Each row is followed by its class.
[  3  29   5 -10  22 -74 -12   7  37 -33  -9  -7  11   2   9  30  77 -29
 -12 -15  -6   9  17  -5  14  -9  18  30   6 -14  21   7  -5   2 -20  -7
 -11  -3] -> Lesep
[ 14  -4   3   6   0  13 -45   6 -38 -27  39  30  -6   0 -12 -21  -5  -7
 -18  -8   9 -32  30   7  36 -19   8  20 -21  -1  19  -4 -16   9  -6  21
  22   7] -> ref
[ 22 -22  33  -3 -31 -22 -76 -12 -11  14   0 -10 -20 -22   1  -6   6   0
  31 -27 -19  10 -13   3  25  37  31 -70   1  -1 -45  24  32 -48  15 -35
  17  19] -> Fiv
[ 41 -14   0 -12  18  23 -35  -2 -42  10  10  11  45   6 -16  27  -2  -6
  15 -24  19  -5 -30  14  47  41  -9 -37  -2   5 -37  -1  50 -45 -16 -29
  15  31] -> tefom
[ 13  -4 -12  12  26  36 -35  11 -21 -34  27  43  -1  15  16 -20 -33 -13
 -17 -14   6 -34   6  30  53 -46  12 -13 -29 -12  11  -4   1   1 -16  27
  27   6] -> muv
[ 15  55  -4  -2  21 -70   1   1  40 -24  -7  -8   2  -4  12  25  68 -32
 -23 -17   6  -2  17   0  26   8   6  24  14  -9  19  14 -14   3 -23 -10
  -2  -2] -> damom
[  7  39  21   0   4 -91  16  -2  35  -8   6   0  -5  -1   6  16  76 -18
 -17 -19  -1  -2   3   8  29   5   7  45   7 -11  27  10 -23  12  -8 -24
 -20   7] -> ref
[  4  25  -1  14 -67 -55  50 -16  41  26  -7 -40 -60 -32  15 -18  -7  21
 -32 -22   0 -43   1  -8  25  -5  22   2  26 -15 -14 -14  12  37  19  -4
 -45  39] -> ref
[  3  42  18  10  22 -65   0  -8  40  -4   3  -9   7  -7  23  13  69 -44
 -13  -4   2   7  23   2  10   5  19  19  -1  -7  21  22 -19 -15  -7  -7
  -9 -11] -> fase
[ 18 -20 -43  35  15  -7  19  11 -20  -1 -18  28   3  27   6  37  14  19
  31  27 -48  15  -4   2   8  12   4   4 -22   8  33 -22 -13  23  -1   3
   6 -39] -> Fiv
[-22  -3 -80 -41  45 -53  10 -21  17  13 -24 -36  21 -24  16  32 -41   5
 -23  -9  -1 -40   9  27   3  35 -44 -69  68  14 -10 -46  48  50 -15  18
 -42   7] -> fupi
[ 35 -29  10   1  54  54  25  25  18 -16  -2  -3  18  44  -8  24   2 -14
  42 -19  10   4   7   8  -8 -29  -3 -55 -31  12  -6   0  34  38  43 -30
   5 -15] -> venep
[ 15  55 -13   3 -22 -10 -16  -5  19 -22  43   0  27 -14 -13   0  -1 -14
  -7  -9  16 -13  28 -24  14  15   3 -12 -14   8 -28 -11   0  -1   9   2
 -16  -8] -> damom
[ -9 -14 -41 -51  28 -47  29 -22 -22   6 -19  -5  -6 -10 -17  26 -19  26
  -1   8  11 -34   5   1 -24  49 -20  -1  -8   2   4 -39   5  21 -31   6
 -50   1] -> vular
[  8 -28  -8   3 -20  38  -9  13 -25 -49 -28   5  19  14  18 -11 -15  -6
  23   0 -27  33 -24  -7  21  29  18 -64 -39   5 -15  29  11 -41 -14 -20
  42  18] -> fupi
[-36   4 -23 -57  -3 -12  79 -36  14  27 -38 -45  18  41   4  15  34   0
 -28  14   9  -4  15  -9 -68 -20   0  41  64   5   6 -41  10  52 -31 -26
 -33  16] -> tefom
[  10  -15    2  -31  -25  -31   -6  -12  -18   -7  -17   18   10  -24
   -3   -8  -14  -44   10   -5  -15   -1  -57    8   22   47   26 -114
  -19    7  -16   13   -2  -43   -9  -36   31    5] -> muv
[ 32   5  -4 -26  -7 -10  37   1  22 -37  -9 -15 -16   2   2 -23  18 -21
 -21 -57  14  18 -39  27  29  37  10 -92  15  17 -23  22  25 -41 -13 -41
  43   0] -> muv
[ 45  -3 -14  13  28  49 -50  12 -30 -34   5  35   3   9   9  -2  -9 -15
 -15  -1  -3 -16  28   9  43 -38   0   8 -40 -10   8  -3  11  -2 -23  24
  35  12] -> vular
[ 11 -10  -7 -15 -23 -17 -47  -5 -14  -7 -11   3  -1  -5  27   5  39  13
  44 -46  17  37 -17  -5   4  39  10 -32  -8  -2 -34 -18  14 -19  39  -5
  10  16] -> ref
[ 31 -23  26  20  21  57  29  21  34  -8  21  -2  -8  38 -42   9   1 -12
  20 -22  13  -5 -19  -7  24 -29  15 -37 -66   5   2   3  32  42  39 -47
  -3   0] -> venep
[ 14 -38  35  13  18  53   6  19  31  -4  -6 -11  21  37 -27  26   7  -4
  52  -4  -5  14  36 -15  -3 -41   8 -47 -40   5  -9  20  36  43  52 -11
 -39  -2] -> venep
[  4  17   4  -5 -20 -19 -40   3  26 -32  47  17  23 -13  -4  24  11  -6
   6  -6   1   8  25  -6 -14   7  14 -38  -3   9 -35 -24   2   4   6  -9
 -36 -14] -> zagal
[-13 -35  22   0  51  57  14  14 -11  17  25  -1  17  12   8   7  -4  -6
  42 -23  -3   8  -6  23  -8 -20  -4 -66 -39  17 -21   1   9  37  28 -15
 -26 -29] -> Pani
[ 12  -3 -26  11  23  33 -37   2 -33  -6  40  22   5  17   1 -29 -13 -25
 -27  -3  22 -28  38   4  37 -22  33 -10 -48   4  13   3  -6   5   0  31
  15  -8] -> fase
[ 36 -18 -34  11  39  37 -48   7 -33 -19  29  29   5   4   8  -7 -32   3
  -8   0  -1 -20  31   8  54 -15   1   7 -39  -2  -4  -7   9 -10 -27  12
  27   5] -> vular
[ -5  -1 -10   5  44  20 -61  14 -17 -14  43  16  -3  -4  23 -20  -4  -7
   3   1   0 -28  29  26  33 -24  -7  -3 -37  14  11  -5   6   6 -10  31
  30   2] -> Pani
[  5  33 -27 -42  -3 -48  47  -4  -8  -5 -38  10  47   3 -19  -4  25 -31
 -45   1  -5 -14 -19   6 -20 -27   6 -25   6  -1  14 -26  35  58 -17   9
  -7   3] -> Lesep
[ 21  -6 -30  20  29  25 -27  21 -23 -15  12  31  16  -5  28 -22 -48 -10
 -29 -15  -1 -22  14  11  44 -27   9 -18 -35  -4   3  -6   9  -1  -5  27
  19   5] -> fere
[  7 -22  29 -24  52  28 -29  21   9 -10   7   4  11  -8   8   4  -1  29
  49 -42 -22  21  -8   4  -4 -12  15 -16 -11   4  -5   3  54  30  30 -33
 -14 -11] -> fere
[  2 -14  10  -5  45  29 -84   4  -9 -22  58  36   7  -3  22  -2  -1 -15
  -9 -21   8  -9  33  22  19 -33   4  10 -21   6   3  -5   8  21 -19  18
  36  -6] -> Pani
[ 29  -6 -13 -14  -5  59 -32  -5 -10  -7  24   0  12  -6 -28   0   7   0
   5 -22   2  -8 -63 -17  20  44 -12 -60  36  21 -41 -35  34 -34   5 -71
  58  24] -> tefom
[  4  17 -15  11  -8 -13 -26 -15 -17  -1 -35   4   6 -31  12  -2 -21 -32
  29 -28 -11  21   1 -27   0  47  20   4 -13   8   7  12   6 -45  -8 -31
  40  -8] -> damom
[ 39  -3   3  28  29  54  -9  18 -12 -19  14  -2 -21 -22   5 -10  11  -8
  -6 -20 -23   2 -27  -4  36  -5  10 -45  41  13 -26   1  36 -17  -6 -44
  57   8] -> damom
[ 35 -18   1  -9 -18 -26  -7 -28 -40  44 -45  30  48 -27   0  11 -60 -11
  17   5 -14  36 -36  21   4  28 -11 -22  -5  -1 -37  27  26 -28 -19 -22
  20  -8] -> vular
[ 12 -36  15   0  13  56  -7  25   9  11  13  18   6  19 -16  19  -5 -27
  12 -17   9  25 -24  -1  -1 -27  14 -71 -38  21 -10  -4  10  54  45 -30
  -8 -47] -> zagal
[ 20  -7 -19 -18  66  47  34  20 -11  -6 -22   4  44  32  39  10 -22  -4
  56  -8 -28  -7  19 -13 -11 -11  -6  -1 -45  29  17  -8  66  41  22 -20
   6 -31] -> Fiv
[-41  39 -37 -61   2 -45  46 -21  37  21 -68 -42  -7  37  34  -4  79 -23
 -17  -7 -25   7 -61   7 -16 -23  14 -23  22   3  24 -35  27  67  -8 -27
 -17  28] -> Fiv
[-19 -38  45  -2  74  52 -47  19   0   0   6  -3   2  18  -8   9  -5 -14
  58  -9   2   9   8  12 -22 -23 -11 -16 -22  41   6   6  36  20  44 -27
   8 -16] -> Pani
[  5  24   3   2 -31  -5 -28   1  21 -29  33  26  29 -18   0  13   1   2
  11 -22 -10  18  23 -10 -11   0  12 -12 -12   0 -34 -14  21   3  -3  -7
 -35  -9] -> zagal
[ 21  -8  45  -5 -17 -26   3 -14 -22  17 -13  11  27  -3  31   4 -10  21
  17 -20 -13  -3   9 -16   0  72   9 -33   1 -15 -17  35   7 -32 -14 -10
  10   6] -> Fiv
[ 17  -5  40  -6  11  18  26   5 -10 -19  32   6  17  21  -5   0  34  13
  16 -15   1   3   0  14  -3  -7   8 -24  -7   2   5  -9  -4  38  16 -21
   3  -7] -> ref
[ 10  13  10 -14 -12 -32 -35   0  41 -28  17   1  25 -20  11  17  17  -3
  -6 -10   4  23  13  -2  -5  -7   7 -15  -9  -3 -30 -13  23   3   7   3
 -21   7] -> fere
[ 18 -30  27 -16  38  65  -1  11 -20 -24 -24  25  24  28  -8  10 -15  -3
  17 -32  15  17  -9   9  -5 -28  -8 -18 -54  -5  -9  15  14  19   4 -10
  -8 -11] -> vular
[  4  26  11  -2 -33  -6 -35   3  32 -36  57   0  15 -12 -19  14  14  -3
 -11  -6  17  -6   7 -20   4 -10  17 -23 -18  -4 -39 -31  -2  15  19  12
 -36  -7] -> Lesep
[  5 -22  -9   1  26  37 -51   7 -33  -9  23  35  19   8  15  -6 -11  -4
 -30   3   8 -15  12   0  38 -22  13   9 -34  11  19 -29  15   7 -24  25
  26   4] -> tefom
[ 23  -4  12  -1 -38  -2 -11   0 -25  20 -21   1 -17 -16   4 -18  35 -28
  -1 -22 -19  28 -15 -17  37  14  15  -1  21   6 -11  40   6 -28  12 -26
  34  10] -> ref
[-26  16 -47  -7  11  11  46 -12  34  -3 -61 -36  29  16 -28  22  32 -15
 -25 -43  35  -6  38   9 -16 -31 -76  31  21  -9   9 -14  15  23 -21  28
 -53   4] -> tefom
[ 27   2  14  25   0  36 -25  17 -27  -5 -35  11  -4 -42  10  15  -9 -12
  25 -44  -6  17 -27   4  16  28 -26 -39   3  18 -30   4  35 -69  19   2
  -2 -13] -> tefom
[ 11  30  -1   0  31 -84   7  14  34 -11 -15  -3   4 -12  25  20  49 -16
 -14 -18  -8   5  12  14  18   6   1  17  -1 -14  13  17 -11 -14 -10  -4
 -28  -3] -> fere
[-12  24   2   2  31 -55 -24   4  42 -10  10  -2  -2  -1  11  17  70 -20
  -2 -18  -9   5  14  14  21  -8  -9  22   4  -2   3  16  -9   2 -15 -12
 -14   8] -> Pani
[ 13  -3 -10  19 -59  84 -28  -3   7  16   4 -19   0   2   9 -17  23   6
  41 -50 -11  62  19   0   5 -18  -7 -49   9  -3 -68  31  13  -7  32   7
  11  -9] -> Pani
[ 25  27   9  -2 -33 -18 -30  -2  41 -19  28   0  22 -27   0  25  21 -10
  -7 -16  10  19  21 -20   2  16  -4 -10 -13  -9 -35 -11  15  -7  13  10
 -21   1] -> fere
[  2  37   4  15  27 -58  -2  -8  34   0  -1  -5  -3  -7  26  21  60 -36
 -19 -13   8   3  18   8  17   4  14  25   2  -8  21  11 -13  -7  -8   6
 -20 -10] -> fase
[ 43  39   1  11 -27 -12 -22  -3  14 -36  23  31  21 -14 -26  -1   2  10
   1 -18  -5   4  34 -13  -2   9  -7  -6 -28  -4 -31 -11   2 -15  10   0
 -17 -12] -> vular
[-32  -8 -37   9  10  25  33   6 -14 -16 -10 -13  -8  19   9 -15 -39  15
  -5 -11   9  23 -46  18  10   6  23  -9 -38  33  25 -34   8  17 -12  14
   2 -24] -> Lesep
[ 19 -14 -33   3   3  99  -9   9 -55  20  11  25 -26  14  -7  40  -1  16
 -18 -24  16  20 -30  25  21 -27 -18  29  13  12  -3 -44  19  37  -2  52
 -23 -37] -> tefom
[ 16  20  24   2 -27 -24  -2  -7  38 -20  18  12   7 -14  -8  10   9  -6
  -2 -10   5  -8  17  -5  -3   0   0 -37   1  -7 -22 -14  14   3  20   7
 -19  -3] -> muv
[ -2  39   5 -11  30 -81  -9  -3  38  -9 -10  -6   5   9  36  21  70 -25
   1  -9 -13   0  19  -2   4   6  -5  44  -1  -6  15   9  -8 -12 -15 -18
  -8  -8] -> Fiv
[  6 -12   0   6  24  60 -70  11 -28 -32  18  31   2   1  -5  -1  -7 -27
 -17 -19   4 -21  33  -2  25 -33   7  15 -28   7  30 -14  -4  -7 -16  16
  26  -9] -> tefom
[ -1 -14  22   5  49  39 -18  27 -16 -41  20  29  11  25 -22  26  -6   0
  33  -8 -19   5 -17   4 -10   8   7 -50 -36  24  13 -23   9  26  38 -21
 -23 -36] -> fupi
[-15  11 -42  18  -6  66 -35  -3  -4 -27  44   7   5  30 -10  15   6   0
  13 -13  -8  37 -37  18  38  14 -12  -8 -28   0   9 -20 -35   6 -13  -1
  21 -27] -> fupi
[ 26  -4 -14  12  -6  26 -46   5 -32 -30  24  18  -5  12  -8  -4 -15 -16
  -2  -2  15 -21  11  11  39 -16  10  14 -23  10  10 -14   7   2   5   8
  33  20] -> ref
[ 18   2 -21  -7  30  30 -53  12 -37 -26  16  24  -5  21  23  -4  -7 -20
  -3  10   1 -22  -5  17  19 -25  -1   6 -33  14   8 -21  14  -3  -8  14
  45  -6] -> Fiv
[  7 -29   9   7  17  38 -22  17  21 -20  -7 -11  24   5 -28  16 -17 -20
  35 -12  16   1 -22  16  -4 -52 -12 -55 -33  -6 -20  -5  10  32  40 -21
   8 -22] -> Lesep
[  0  -4 -12   4  24  58 -54   8 -24 -29  43  18  -7   7  25   3 -22 -18
 -15 -11  -7 -10  -5  10  46 -15  16  -8 -35  -2   7 -17   8  10 -19  13
  19   1] -> fupi
[ 37  17 -52 -13   3 -78  46  -8  25 -67 -62 -19   7 -18  13  12  23  47
  -6  -2 -25 -16  52   3 -43  14   4  -8  87  -7  -7 -27  58  16 -44 -14
  19  41] -> damom
[  6  -9 -31 -20  11  61  -7   8 -45  -5  16   5 -11  -2 -33  27 -36 -28
  29 -39  27  -8 -34  -4  11  11  -1  22 -60   2  -3 -11   5   2  -2  -7
 -11 -40] -> Lesep
[  13  -18   -1   11    4  -57   90   -7    9  -20   22   29    6  -18
   -4   -7   24   24   -1   28  -72  -20  -40  -26  -17    7   44   26
   15   -5   18  -45    0   38  -36 -112   30   16] -> ref
[ 43  24  -6 -15 -38  15 -33  12   9 -36   1   5  -9 -28 -25  -4  13 -12
  13 -43 -17  15 -49 -11  25  28  14 -46   9   2 -16  12  19 -13  11 -37
  56 -17] -> Lesep
[ 12  37  18  -6  12 -98   2   4  32 -31  -5   3  -7  -2  10  17  71 -10
 -10 -17   0   1   3  17  28   9   4  50   8  -4  29  13  -8  -1 -11 -17
  -9  13] -> ref
[ -8 -19 -39  16 -25  58  -9  11  -6 -12  27  -9 -31   0 -38  16 -10  15
  38  -2  -4  28   2  19   8  -8 -12  -9 -36  12   0  -8 -13  13  -4   8
 -21 -46] -> zagal
[  6  -5 -19   8  24  37 -51  18  -1 -36  30  15   7  14  25  -4 -12 -11
 -13   0 -12  -9  11   4  55 -23   9 -11 -32   0   9   0   8  14 -10  12
  24   4] -> fupi
[  8  16 -37 -22  28 -80  77 -18  11  21  -9  -6  16 -29 -14  28  20   4
   3  25 -38 -35 -15  31  -8  11 -34 -33  65  -3  -6 -36  33  24 -27 -21
 -34  -2] -> muv
[ -3 -16  23  19   1   2 -48  -8 -33  22 -15  26   3 -31 -10 -32 -31 -22
   0 -25  -5  20 -47   5  11  13  27 -73 -14  11  -5   6   3 -17  16 -31
  51 -15] -> damom
[  4 -25 -53  32   8   9  41  -4 -12   7 -16  13 -10  16 -15  13 -27  21
   7 -27  15  30 -18  43  25  17 -20 -28 -26  13  18 -27  13  10  -1  36
  -8 -41] -> muv
[ -5  25  -8  10 -27   4 -39  -1  28 -39  60  25  35 -14 -20   5  -2 -13
  -1 -11   2   2  21 -17  -5   3   3 -26 -27   6 -34 -28  -1  -4  -4 -16
 -24  -8] -> zagal
[  6  34  12 -10 -26   6 -32  -2  28 -27  61   1   6 -10 -17  24   8 -15
 -13  -3   4   1   3 -14  12  14  -2 -15 -21   8 -28 -20  12  12  13   1
 -33 -13] -> fupi
[ 23  14 -46  21 -22  73  16   0 -12   0  13  10 -43  13 -48  -1   4 -17
  25 -44  -1  19 -62  31  50  -9 -12   0 -45  -4  18 -10   0   0   0 -15
  29 -36] -> muv
[ 23 -21   5 -27  12  -7  30  -2  26 -54 -37 -27  13  35 -23  36 104  26
  10 -20  21  18  -5   1 -24  28 -22 -12  11 -17   9 -20  23  -7 -35 -38
  30  38] -> tefom
[  3 -32  14   5  33  47  34  10   0  -3  10  -2  17  16 -12   5   4  -4
  16   3  29   1  12  -9 -30 -11  -3 -45 -52  12  -5  -9   7  33  41   7
 -19 -36] -> fase
[-11 -49  58 -12  41  51  36  13   2  -3 -11  -7  12  21 -17  24 -15   2
  22 -20  35 -12 -14 -10 -27   2 -13 -22 -52  10   9  -4   4  20  21 -30
 -28 -20] -> tefom
[ 15  44  15  39  29  -4  27   1  44 -26  61 -19   5 -25  22   7  23  28
  37  -7 -38 -35  35  10  20 -27   4   3 -23 -20 -21 -40  59   3 -18  -8
 -52  38] -> venep
[ 34  22  16   3 -17 -14 -20  -4  15 -32  18  17  18 -13  -2  22  20   2
  -2   1  -1   6  34 -15   1   6   0 -10 -28  -9 -37 -13   8 -13  -2  12
 -35   7] -> vular
[ -8   5  13 -14 -28  55 -34 -17 -28   1  47 -12 -36 -18   9  -3 -20 -23
  -3 -18 -38  -2 -27 -24  34  49  54 -36   3  10  -8  -3   8 -17 -22 -38
   7   8] -> fupi
